Here is a tiny trained network, its code and every weight. The questions are about switching its units off for an input and a class, where a switched-off unit gives its printed mean instead of its output.

import numpy as np


def w(rows, s, z=0):
    codes = np.array(rows[::2]) - 128.0
    scale = np.full(codes.shape[1], s)
    scale[-1] = z or s
    return codes * scale


def norm(h):
    return h / np.sqrt((h * h).mean(-1, keepdims=True) + 1e-5)


def f(y):
    return np.maximum(y, 0)


def log_softmax(a):
    a = a - a.max(-1, keepdims=True)
    return a - np.log(np.exp(a).sum(-1, keepdims=True))


def net(x, mask):
    res = np.array(x, float).reshape(1, 4) / 4 @ E
    u = 0
    for l in range(2):
        y = f(norm(res) @ A[l][:, :-1].T + A[l][:, -1])
        res = res + np.where(mask[u : u + 5], y, B[l][:, -1]) @ B[l][:, :-1]
        u += 5
    return log_softmax(norm(res)[-1] @ U[:, :-1].T + U[:, -1])


A, B = {}, {}
E = w([
[204,123,153,15,171],'x0',
[128,71,152,120,101],'x1',
[153,55,1,162,226],'x2',
[50,112,76,95,57],'x3',
],0.006)
A[0] = w([
[126,80,221,153,62,234],'0.n1',
[172,122,170,1,119,37],'0.n2',
[182,181,186,145,176,7],'0.n3',
[161,77,110,187,145,54],'0.n4',
[227,173,216,169,221,48],'0.n5',
],0.0097,0.0015)
B[0] = w([
[52,193,110,104,97,250],'0.n1',
[237,1,131,140,197,245],'0.n2',
[167,51,117,32,100,198],'0.n3',
[200,184,151,209,162,190],'0.n4',
[175,14,133,40,196,254],'0.n5',
],0.01,0.0053)
A[1] = w([
[98,83,165,90,103,233],'1.n1',
[200,153,137,167,118,252],'1.n2',
[113,251,111,128,128,190],'1.n3',
[161,77,64,97,118,136],'1.n4',
[156,132,216,104,131,115],'1.n5',
],0.014,0.0022)
B[1] = w([
[246,202,123,60,249,223],'1.n1',
[24,1,174,86,64,181],'1.n2',
[47,227,144,88,212,201],'1.n3',
[44,240,249,77,75,254],'1.n4',
[52,13,58,45,176,189],'1.n5',
],0.0066,0.0075)
U = w([
[168,112,137,178,67,48],'0',
[213,124,92,179,55,3],'1',
[201,65,148,37,176,201],'2',
[43,221,115,116,124,192],'3',
[108,84,92,250,177,117],'4',
],0.013,0.0057)

Each question gives the input, the list of numbers given to net, and the class t.
The units are the neurons (one row each of A and B). Each row of codes is followed by its name. A weight is (code - 128) times the scale printed after its matrix; where a second scale follows, it is the last column's (A, B and U).
mask holds one flag per neuron, layer by layer. A switched-off neuron (its flag False) gives its mean, the last column of its row in B, instead of its output. The means were averaged over made-up inputs and are rounded, as every weight is.
A unit's drop is (log p(t) with every unit on - log p(t) with that unit switched off) / (log p(t) with every unit on - log p(t) with every unit switched off).
The circuit of an input: a set's keep is (log p(t) with only the set's units on - log p(t) with every unit switched off) / (log p(t) with every unit on - log p(t) with every unit switched off). Starting from all 10 units, units are removed one at a time, each time the one whose removal leaves the highest keep (on an exact tie, the one counted first), for as long as the keep stays at least 0.8.
circuit, biggest first: the units of the circuit, biggest drop first
k most important neurons: the k neurons with the biggest drops, biggest first
drop of u: that unit's drop, to one decimal
input [3,4,8,6], class 3: most important neuron -> (0.n2)
input [-2,-1,6,6], class 3: 2 most important neurons -> (1.n4; 0.n2)
input [-4,2,-5,-3], class 3: 2 most important neurons -> (0.n1; 0.n2)
input [-5,4,7,6], class 4: 2 most important neurons -> (0.n3; 0.n4)
input [-1,3,4,1], class 4: circuit, biggest first -> (0.n4; 0.n5; 1.n1)
input [-1,2,6,0], class 4: 2 most important neurons -> (0.n4; 0.n5)
input [2,-6,5,0], class 3: 3 most important neurons -> (0.n2; 1.n4; 1.n1)
input [-2,2,8,6], class 3: drop of 0.n1 -> -0.1
input [-5,4,2,6], class 3: drop of 0.n5 -> -0.1
input [-3,8,4,8], class 3: drop of 0.n5 -> 0.1
input [-7,2,3,-1], class 4: drop of 0.n1 -> 0.3
